[[-15 -28  -3   1]
 [-16 -23  -2  -1]]
|
[[-28  -3]
 [-23  -2]]

[[ 18   0  17  22  -3]
 [-10   4  23   2  -9]
 [-13   8  20  13  -2]
 [-24  25  11  -1 -19]
 [  4   0 -30 -19   9]]
|
[[ 0 17]
 [ 4 23]]

[[-29   7  -9]
 [ 20  -1  -1]
 [-36  29   2]
 [ 15 -37 -24]]
|
[[ 7 -9]
 [-1 -1]]

[[  1 -15  -9  13]
 [  0  16 -14 -10]
 [  0  -4   1 -10]
 [ -1   9  29   5]
 [ -2  13  -9  13]]
|
[[-15  -9]
 [ 16 -14]]

[[-22  28  21   1]
 [-22  24  19  -2]]
|
[[28 21]
 [24 19]]

[[ 22   1   1]
 [  8 -20 -16]
 [ 33 -16   9]
 [ 20 -20  -7]
 [-26  18  -5]]
|
[[  1   1]
 [-20 -16]]

[[ 20  10   1 -16]
 [ -8 -20   5  23]
 [ 15  10  13   4]
 [ 20  28  20 -22]]
|
[[ 10   1]
 [-20   5]]

[[-16  -2  28]
 [  8 -31   9]]
|
[[ -2  28]
 [-31   9]]

[[  3  33  37   2]
 [  0  30  12 -16]]
|
[[33 37]
 [30 12]]
---
[[-15   8 -18  -5  -9   9 -28 -13   5  -4 -15  -5  -9  -3   7]
 [  4   2  -6  -1  -8   5  10   7  11  -4   3   4  19  -5  -3]
 [ 15 -14  27   1  16  -4  27  21  -5 -14  10   9  12  14  -6]
 [ 11   1 -16  17  -3  -4  -3 -17 -15  18  19 -16 -30   8  21]
 [-11 -14  19 -25   5 -27   4   9  -6  -3 -21   9  13  14   0]
 [ -7  -6  -9 -12  -7 -10  -8  -6  -4  -3 -11  -5  -2  11  13]]
|
[[-15   8 -18  -5  -9   9 -28 -13   5  -4 -15  -5  -9  -3   7]
 [-11 -14  19 -25   5 -27   4   9  -6  -3 -21   9  13  14   0]
 [ -7  -6  -9 -12  -7 -10  -8  -6  -4  -3 -11  -5  -2  11  13]
 [  4   2  -6  -1  -8   5  10   7  11  -4   3   4  19  -5  -3]
 [ 11   1 -16  17  -3  -4  -3 -17 -15  18  19 -16 -30   8  21]
 [ 15 -14  27   1  16  -4  27  21  -5 -14  10   9  12  14  -6]]

[[-13  21  14 -16  35  -7  15   0  -6  23   5]
 [ 12   4   0  11  -4   0   0  -9  -5 -10  -4]
 [ -3   9   1 -11  28  -4   8 -10  -5   4  -4]
 [ 15 -20 -14  13 -24   8 -18  -5   7 -21  -7]]
|
[[-13  21  14 -16  35  -7  15   0  -6  23   5]
 [ -3   9   1 -11  28  -4   8 -10  -5   4  -4]
 [ 12   4   0  11  -4   0   0  -9  -5 -10  -4]
 [ 15 -20 -14  13 -24   8 -18  -5   7 -21  -7]]

[[ -7  -6  -8  17  12   8   6   3  13  -1  -9   9  -7]
 [ -5  16   6 -12  14   0  -8  29 -14  17  -4 -15  15]
 [-12  -3  -8  -1  -2 -11   8   3  -7   4  -8 -10  -4]
 [  2   1   1   7   9   8   2   5   8   2   0   7   2]
 [ -3 -20 -14  14 -16  -4  -1 -22  19 -20  -6  21 -19]
 [ -4   5   1  -7   8   2  -7  12  -7   5  -5  -8   5]]
|
[[-12  -3  -8  -1  -2 -11   8   3  -7   4  -8 -10  -4]
 [ -7  -6  -8  17  12   8   6   3  13  -1  -9   9  -7]
 [ -5  16   6 -12  14   0  -8  29 -14  17  -4 -15  15]
 [ -4   5   1  -7   8   2  -7  12  -7   5  -5  -8   5]
 [ -3 -20 -14  14 -16  -4  -1 -22  19 -20  -6  21 -19]
 [  2   1   1   7   9   8   2   5   8   2   0   7   2]]

[[-26 -26  16  21   9  21 -22 -28  15  16  17  16  17 -12 -21  20]
 [ 21   3  18   4 -13  -2  19  -2  28  21   5  38  -3  25  20   7]
 [ 15  23 -18 -16  -2 -14  18  26 -20 -15 -15 -28 -17   4  19 -20]]
|
[[-26 -26  16  21   9  21 -22 -28  15  16  17  16  17 -12 -21  20]
 [ 15  23 -18 -16  -2 -14  18  26 -20 -15 -15 -28 -17   4  19 -20]
 [ 21   3  18   4 -13  -2  19  -2  28  21   5  38  -3  25  20   7]]

[[-24 -16  14  25  25  25 -25 -19]
 [-30 -18   1  24  22  33 -25 -10]
 [-19 -28  24  16  -4  22 -11 -26]
 [ 23 -11  21 -14 -34 -18  20 -14]
 [ 17  24 -17 -19  -3 -15  22  25]]
|
[[-30 -18   1  24  22  33 -25 -10]
 [-24 -16  14  25  25  25 -25 -19]
 [-19 -28  24  16  -4  22 -11 -26]
 [ 17  24 -17 -19  -3 -15  22  25]
 [ 23 -11  21 -14 -34 -18  20 -14]]

[[ 23   4  -3   5 -15 -30  15  -7  13  28]
 [ 18  25  18  17  13 -14 -13 -22 -15  -9]]
|
[[ 18  25  18  17  13 -14 -13 -22 -15  -9]
 [ 23   4  -3   5 -15 -30  15  -7  13  28]]

[[  1  18  21  16]
 [ 29  22  16  24]
 [ 20  26  23  26]
 [ 18  27  25  27]
 [ 24  28  24  28]
 [  3  19  22  18]
 [-30 -15  -7 -18]
 [ -4 -19 -21 -17]
 [-22 -26 -23 -27]]
|
[[-30 -15  -7 -18]
 [-22 -26 -23 -27]
 [ -4 -19 -21 -17]
 [  1  18  21  16]
 [  3  19  22  18]
 [ 18  27  25  27]
 [ 20  26  23  26]
 [ 24  28  24  28]
 [ 29  22  16  24]]
